Below are the code and all the weights of a small trained network. Each question names an input and a target symbol and asks about switching units off, where a switched-off unit gives its printed mean instead of its output.

import numpy as np


def w(rows, s, z=0):
    codes = np.array(rows[::2]) - 128.0
    scale = np.full(codes.shape[1], s)
    scale[-1] = z or s
    return codes * scale


def f(y):
    return y / 2 * (1 + np.tanh(0.7978845608 * (y + 0.044715 * y**3)))


def softmax(a):
    e = np.exp(a - a.max(-1, keepdims=True))
    return e / e.sum(-1, keepdims=True)


def log_softmax(a):
    a = a - a.max(-1, keepdims=True)
    return a - np.log(np.exp(a).sum(-1, keepdims=True))


def net(x, mask):
    ids = ['αβδζηθλμξστφψω'.index(c) for c in x.split()]
    T = len(ids)
    res = E[ids] + P[:T]
    u = 0
    for l in range(2):
        r = res
        for j in range(2):
            rows = slice(2 * j, 2 * j + 2)
            q, k, v = (r @ M[l][rows].T for M in (Q, K, V))
            z = softmax(np.where(np.tri(T) > 0, q @ k.T / 2**0.5, -1e9)) @ v
            o = O[l][rows]
            res = res + np.where(mask[u + j], z, o[:, -1]) @ o[:, :-1]
        u += 2
        y = f(res @ A[l][:, :-1].T + A[l][:, -1])
        res = res + np.where(mask[u : u + 4], y, B[l][:, -1]) @ B[l][:, :-1]
        u += 4
    return log_softmax(res[-1] @ U[:, :-1].T + U[:, -1])


Q, K, V, O, A, B = {}, {}, {}, {}, {}, {}
E = w([
[185,140,96,55,136,136,103,163,102,79],'α',
[192,133,149,49,185,133,168,54,100,147],'β',
[119,170,77,154,116,149,99,80,162,125],'δ',
[161,170,155,195,93,104,222,115,153,75],'ζ',
[79,165,157,65,154,179,115,128,139,69],'η',
[161,189,118,108,103,219,182,85,49,143],'θ',
[87,160,190,91,116,122,89,138,196,128],'λ',
[185,89,167,107,36,94,81,83,114,120],'μ',
[107,78,101,144,165,155,108,106,72,31],'ξ',
[211,106,131,195,137,100,169,144,173,175],'σ',
[127,80,113,115,198,182,159,76,89,136],'τ',
[107,148,92,133,116,84,73,76,134,148],'φ',
[140,173,108,71,93,161,187,188,106,152],'ψ',
[115,149,151,142,116,109,156,125,78,4],'ω',
],0.013)
P = w([
[76,132,46,126,178,251,153,253,23,138],'0',
[178,162,41,61,146,177,172,139,92,58],'1',
[207,201,58,51,114,157,165,94,104,37],'2',
[215,179,67,46,79,139,184,57,159,18],'3',
[233,194,81,40,67,119,202,17,194,26],'4',
[218,215,77,40,43,127,197,11,210,47],'5',
],0.0034)
Q[0] = w([
[189,80,75,211,155,96,148,109,151,145],'L0H0',
[146,169,179,54,72,98,106,107,143,49],'L0H0',
[215,189,45,41,153,178,198,52,92,60],'L0H1',
[208,241,2,46,130,216,192,59,154,30],'L0H1',
],0.0078)
K[0] = w([
[231,93,84,244,131,35,187,147,149,148],'L0H0',
[97,134,228,48,75,118,66,105,168,125],'L0H0',
[160,137,115,163,70,55,118,73,215,146],'L0H1',
[150,169,101,170,75,49,99,51,254,109],'L0H1',
],0.0082)
V[0] = w([
[120,29,66,187,221,144,196,173,48,133],'L0H0',
[65,159,154,27,137,238,121,56,91,95],'L0H0',
[193,6,194,114,148,47,93,159,113,251],'L0H1',
[62,97,96,186,136,86,3,26,157,182],'L0H1',
],0.0049)
O[0] = w([
[67,68,67,210,183,155,128,114,76,189,82],'L0H0',
[143,198,181,38,171,170,131,128,47,81,207],'L0H0',
[230,156,168,189,176,248,47,206,143,165,2],'L0H1',
[121,204,88,171,162,130,2,27,135,167,72],'L0H1',
],0.005,0.0038)
A[0] = w([
[142,13,141,111,201,150,181,40,75,82,157],'L0N0',
[138,67,61,42,113,81,106,221,59,53,136],'L0N1',
[194,143,128,101,219,253,74,205,92,88,176],'L0N2',
[156,189,53,75,221,138,27,59,114,90,255],'L0N3',
],0.0051,0.0023)
B[0] = w([
[128,84,155,166,174,102,156,55,3,157,187],'L0N0',
[51,11,85,46,47,138,153,184,94,114,227],'L0N1',
[207,49,146,116,156,202,176,154,164,130,183],'L0N2',
[131,109,72,62,179,121,124,68,156,33,254],'L0N3',
],0.0059,0.0053)
Q[1] = w([
[91,165,52,109,135,121,153,69,130,97],'L1H0',
[202,124,133,73,97,95,226,54,119,19],'L1H0',
[108,118,148,230,173,133,104,204,140,182],'L1H1',
[208,93,109,97,116,125,255,132,157,84],'L1H1',
],0.0078)
K[1] = w([
[69,253,92,136,104,20,67,28,223,122],'L1H0',
[223,182,188,170,42,40,114,67,212,118],'L1H0',
[105,65,98,151,211,209,169,195,36,185],'L1H1',
[230,137,156,198,54,9,140,133,249,163],'L1H1',
],0.0057)
V[1] = w([
[86,179,3,136,143,139,89,76,180,155],'L1H0',
[135,123,190,140,72,26,77,146,131,79],'L1H0',
[207,143,120,246,113,67,193,112,123,159],'L1H1',
[210,52,69,100,59,111,120,61,36,108],'L1H1',
],0.0052)
O[1] = w([
[96,181,2,131,148,116,135,112,166,116,152],'L1H0',
[126,94,181,169,103,175,96,121,127,6,122],'L1H0',
[174,143,132,237,163,84,202,171,126,79,72],'L1H1',
[186,131,117,204,81,94,33,134,78,176,254],'L1H1',
],0.006,0.005)
A[1] = w([
[155,109,174,82,67,254,13,70,62,79,152],'L1N0',
[212,145,59,137,213,128,75,49,135,17,217],'L1N1',
[141,198,131,64,105,157,252,113,67,190,155],'L1N2',
[54,159,243,46,152,223,170,105,192,62,253],'L1N3',
],0.0041,0.0015)
B[1] = w([
[129,115,216,175,87,219,68,86,248,160,244],'L1N0',
[160,83,59,170,128,104,72,182,147,112,253],'L1N1',
[158,253,119,44,138,95,161,146,119,103,179],'L1N2',
[91,114,197,143,225,172,180,94,178,87,188],'L1N3',
],0.0051,0.0065)
U = w([
[58,105,171,103,171,191,177,90,202,92,74],'α',
[59,136,184,158,79,56,165,151,50,2,102],'β',
[190,123,140,188,158,112,222,192,143,69,187],'δ',
[91,175,63,149,162,142,46,131,166,133,223],'ζ',
[231,96,162,224,113,170,88,142,190,141,254],'η',
[150,48,91,35,87,122,127,228,177,131,59],'θ',
[81,53,142,175,192,160,132,34,71,181,144],'λ',
[145,66,160,99,24,133,54,158,166,214,83],'μ',
[21,5,149,193,125,112,100,105,74,69,84],'ξ',
[197,106,187,66,225,49,120,52,98,189,29],'σ',
[118,251,146,78,64,145,158,190,92,174,128],'τ',
[199,242,156,106,133,188,137,87,63,162,24],'φ',
[30,125,207,105,160,119,122,130,206,159,199],'ψ',
[62,172,58,81,127,51,118,91,111,113,147],'ω',
],0.0047,0.0025)

Each question gives the input, a string of symbols that net reads in full, and the target symbol t.
The units are the heads (2 rows each of Q, K, V and O) and the neurons (one row each of A and B). Each row of codes is followed by its name. A weight is (code - 128) times the scale printed after its matrix; where a second scale follows, it is the last column's (O, A, B and U).
mask holds one flag per unit, layer by layer, with each layer's heads first. A switched-off unit (its flag False) gives its mean, the last column of its rows in O or B, instead of its output. The means were averaged over made-up inputs and are rounded, as every weight is.
A unit's drop is (log p(t) with every unit on - log p(t) with that unit switched off) / (log p(t) with every unit on - log p(t) with every unit switched off).
The circuit of an input: a set's keep is (log p(t) with only the set's units on - log p(t) with every unit switched off) / (log p(t) with every unit on - log p(t) with every unit switched off). Starting from all 12 units, units are removed one at a time, each time the one whose removal leaves the highest keep (on an exact tie, the one counted first), for as long as the keep stays at least 0.8.
circuit, biggest first: the units of the circuit, biggest drop first
unit that matters most: the unit with the biggest drop
top k neurons: the k neurons with the biggest drops, biggest first
top k neurons in layer l: the k neurons of layer l with the biggest drops, biggest first
heads that matter: for each layer, one digit per head in row order, 1 if its drop is at least 0.15 and else 0, layers parted by /
drop of u: that unit's drop, to one decimal
input ξ δ λ δ μ α, target η: circuit, biggest first -> L1H0, L1N0, L0H0, L1H1
input ω σ θ ψ, target δ: circuit, biggest first -> L1H1, L0H1, L0H0, L0N1
input λ ω α ζ, target β: circuit, biggest first -> L0H1, L1H0, L1N0, L0N2
input δ α α, target ω: circuit, biggest first -> L1H0, L0H1, L0N1, L0N3
input α σ ξ λ ω ω, target α: heads that matter -> 10 / 11
input σ ξ δ β τ, target ω: heads that matter -> 01 / 10
input ω λ α α μ α, target η: circuit, biggest first -> L0H1, L1H0, L1N0, L1H1
input ψ φ σ σ ω, target δ: circuit, biggest first -> L1H1, L0H1, L0H0, L0N1
input α α α η ξ σ, target δ: circuit, biggest first -> L1H1, L1N0, L0N1
input τ β α σ α ψ, target δ: top 2 neurons in layer 0 -> L0N1, L0N2
input σ τ μ ξ β, target η: top 2 neurons -> L1N0, L1N1
input η α α ξ λ, target α: top 2 neurons -> L1N3, L0N0
input ξ θ η ξ ζ ω, target β: heads that matter -> 01 / 01
input μ ω α α μ, target η: top 2 neurons -> L1N0, L0N1
input α θ λ β, target α: top 3 neurons -> L1N3, L1N0, L0N3
input λ η β ξ, target α: heads that matter -> 10 / 01
input θ λ α, target α: top 2 neurons -> L1N3, L1N0
input δ α τ μ η, target η: heads that matter -> 01 / 11
input ξ α λ β θ θ, target α: unit that matters most -> L1H1
input ξ α τ δ α σ, target δ: top 2 neurons in layer 0 -> L0N1, L0N3
input ψ φ ψ μ θ θ, target η: top 2 neurons -> L1N0, L0N2
input α σ θ, target δ: top 3 neurons -> L0N2, L0N1, L0N3
input β σ α, target δ: top neuron -> L0N2
input λ φ ξ φ, target ζ: top neuron in layer 0 -> L0N3
input ψ λ ω λ ξ, target α: drop of L0N3 -> 0.1
input δ α λ μ, target η: drop of L0H1 -> 0.3
input ω σ β α θ, target δ: drop of L0H0 -> 0.3
